Here is a tiny trained network, its code and every weight. The questions are about switching its units off for an input and a class, where a switched-off unit gives its printed mean instead of its output.

import numpy as np


def w(rows, s, z=0):
    codes = np.array(rows[::2]) - 128.0
    scale = np.full(codes.shape[1], s)
    scale[-1] = z or s
    return codes * scale


def norm(h):
    return h / np.sqrt((h * h).mean(-1, keepdims=True) + 1e-5)


def f(y):
    return y / 2 * (1 + np.tanh(0.7978845608 * (y + 0.044715 * y**3)))


def log_softmax(a):
    a = a - a.max(-1, keepdims=True)
    return a - np.log(np.exp(a).sum(-1, keepdims=True))


def net(x, mask):
    res = np.array(x, float).reshape(1, 7) / 4 @ E
    u = 0
    for l in range(3):
        y = f(norm(res) @ A[l][:, :-1].T + A[l][:, -1])
        res = res + np.where(mask[u : u + 7], y, B[l][:, -1]) @ B[l][:, :-1]
        u += 7
    return log_softmax(norm(res)[-1] @ U[:, :-1].T + U[:, -1])


A, B = {}, {}
E = w([
[48,95,143,144,114],'x0',
[122,148,124,105,131],'x1',
[124,137,125,115,129],'x2',
[83,161,9,136,126],'x3',
[112,83,125,134,211],'x4',
[124,55,99,55,87],'x5',
[128,122,128,134,127],'x6',
],0.011)
A[0] = w([
[133,163,135,152,29,86],'L0N1',
[64,122,148,161,102,110],'L0N2',
[114,153,139,20,125,102],'L0N3',
[118,149,65,155,128,71],'L0N4',
[250,146,81,127,147,180],'L0N5',
[164,85,98,68,85,6],'L0N6',
[131,207,154,160,148,92],'L0N7',
],0.016,0.0024)
B[0] = w([
[107,105,114,110,234,209],'L0N1',
[63,156,148,106,63,172],'L0N2',
[120,102,157,173,125,173],'L0N3',
[234,137,105,76,90,186],'L0N4',
[4,145,139,104,96,254],'L0N5',
[153,63,141,212,124,195],'L0N6',
[156,54,158,212,102,205],'L0N7',
],0.018,0.0078)
A[1] = w([
[109,132,101,130,245,41],'L1N1',
[139,58,115,43,104,52],'L1N2',
[157,154,253,111,126,151],'L1N3',
[116,122,116,93,250,41],'L1N4',
[150,119,88,84,86,9],'L1N5',
[69,167,160,117,72,86],'L1N6',
[161,165,218,86,131,11],'L1N7',
],0.013,0.0016)
B[1] = w([
[130,124,44,139,192,170],'L1N1',
[122,71,175,205,111,192],'L1N2',
[174,172,9,31,108,253],'L1N3',
[98,129,121,165,209,175],'L1N4',
[148,157,148,95,128,155],'L1N5',
[69,105,231,71,167,246],'L1N6',
[187,193,53,113,104,153],'L1N7',
],0.012,0.0046)
A[2] = w([
[115,45,165,150,141,200],'L2N1',
[111,219,86,187,112,118],'L2N2',
[124,127,88,122,251,102],'L2N3',
[166,93,115,217,104,164],'L2N4',
[186,131,69,55,64,252],'L2N5',
[145,239,201,188,173,79],'L2N6',
[167,194,182,157,119,35],'L2N7',
],0.013,0.0015)
B[2] = w([
[176,228,69,131,135,253],'L2N1',
[103,38,88,142,83,141],'L2N2',
[110,196,95,135,168,194],'L2N3',
[119,166,207,150,136,212],'L2N4',
[217,157,189,56,183,207],'L2N5',
[174,6,50,173,83,139],'L2N6',
[95,101,156,184,113,125],'L2N7',
],0.015,0.0076)
U = w([
[165,56,134,214,56,116],'0',
[209,118,71,6,103,126],'1',
[16,100,139,71,72,28],'2',
[99,153,43,130,190,49],'3',
[119,169,165,118,133,210],'4',
[115,157,150,113,127,251],'5',
],0.012,0.0022)

Each question gives the input, the list of numbers given to net, and the class t.
The units are the neurons (one row each of A and B). Each row of codes is followed by its name. A weight is (code - 128) times the scale printed after its matrix; where a second scale follows, it is the last column's (A, B and U).
mask holds one flag per neuron, layer by layer. A switched-off neuron (its flag False) gives its mean, the last column of its row in B, instead of its output. The means were averaged over made-up inputs and are rounded, as every weight is.
A unit's drop is (log p(t) with every unit on - log p(t) with that unit switched off) / (log p(t) with every unit on - log p(t) with every unit switched off).
The circuit of an input: a set's keep is (log p(t) with only the set's units on - log p(t) with every unit switched off) / (log p(t) with every unit on - log p(t) with every unit switched off). Starting from the 12 units with the biggest drops (on a tie, the unit counted first), units are removed one at a time, each time the one whose removal leaves the highest keep (on an exact tie, the one counted first), for as long as the keep stays at least 0.8.
circuit, biggest first: the units of the circuit, biggest drop first
k most important neurons: the k neurons with the biggest drops, biggest first
top k neurons in layer l: the k neurons of layer l with the biggest drops, biggest first
input [-2,2,-7,-6,7,6,-4], class 3: circuit, biggest first -> [L2N1 L2N5]
input [-8,2,-1,-1,0,6,-6], class 2: circuit, biggest first -> [L0N5]
input [-2,5,8,-6,7,5,-1], class 3: 3 most important neurons -> [L0N4 L0N2 L0N7]
input [-3,-6,-7,-8,-3,8,-2], class 0: 3 most important neurons -> [L0N6 L0N4 L1N2]
input [-6,-5,0,-5,5,-7,6], class 0: 4 most important neurons -> [L0N1 L0N7 L0N4 L2N6]
input [8,-7,5,7,-8,8,-2], class 0: circuit, biggest first -> [L0N5 L0N6]
input [5,-1,-4,6,-5,-6,1], class 0: top 2 neurons in layer 2 -> [L2N2 L2N1]
input [4,-2,2,5,-6,1,3], class 3: top 3 neurons in layer 1 -> [L1N4 L1N3 L1N2]
input [6,3,5,-8,-2,8,0], class 0: circuit, biggest first -> [L0N6 L0N5]
input [-5,-7,0,-7,2,8,7], class 0: 2 most important neurons -> [L0N6 L2N5]
input [2,-6,-4,-7,-4,-5,-6], class 1: top 3 neurons in layer 0 -> [L0N6 L0N5 L0N3]
input [-4,0,3,3,-8,0,-8], class 3: 2 most important neurons -> [L0N1 L0N2]
input [5,-7,7,-7,1,2,-1], class 1: circuit, biggest first -> [L0N5 L1N3]
input [0,6,-2,-7,-3,-8,7], class 0: 2 most important neurons -> [L0N7 L0N4]
input [-6,6,-8,7,0,0,-7], class 1: circuit, biggest first -> [L0N4]
input [6,0,1,8,0,-3,2], class 1: 2 most important neurons -> [L0N4 L0N5]
input [-5,1,-6,6,-3,-1,-4], class 1: top 2 neurons in layer 0 -> [L0N4 L0N2]
input [3,5,8,5,-5,3,6], class 4: 4 most important neurons -> [L0N5 L0N4 L1N2 L2N4]
input [-1,5,2,-3,7,-1,0], class 3: 2 most important neurons -> [L1N4 L0N4]
input [-3,3,-3,1,1,-6,-1], class 0: circuit, biggest first -> [L0N7]
input [7,-7,1,-1,-4,-6,-7], class 2: 2 most important neurons -> [L0N2 L0N6]
input [-8,6,8,-1,6,4,7], class 2: 2 most important neurons -> [L0N5 L0N1]
input [5,3,-7,8,-7,-1,4], class 1: 3 most important neurons -> [L0N4 L0N5 L0N2]
input [-1,3,-6,-5,-8,-6,0], class 3: top 4 neurons in layer 0 -> [L0N1 L0N4 L0N6 L0N3]
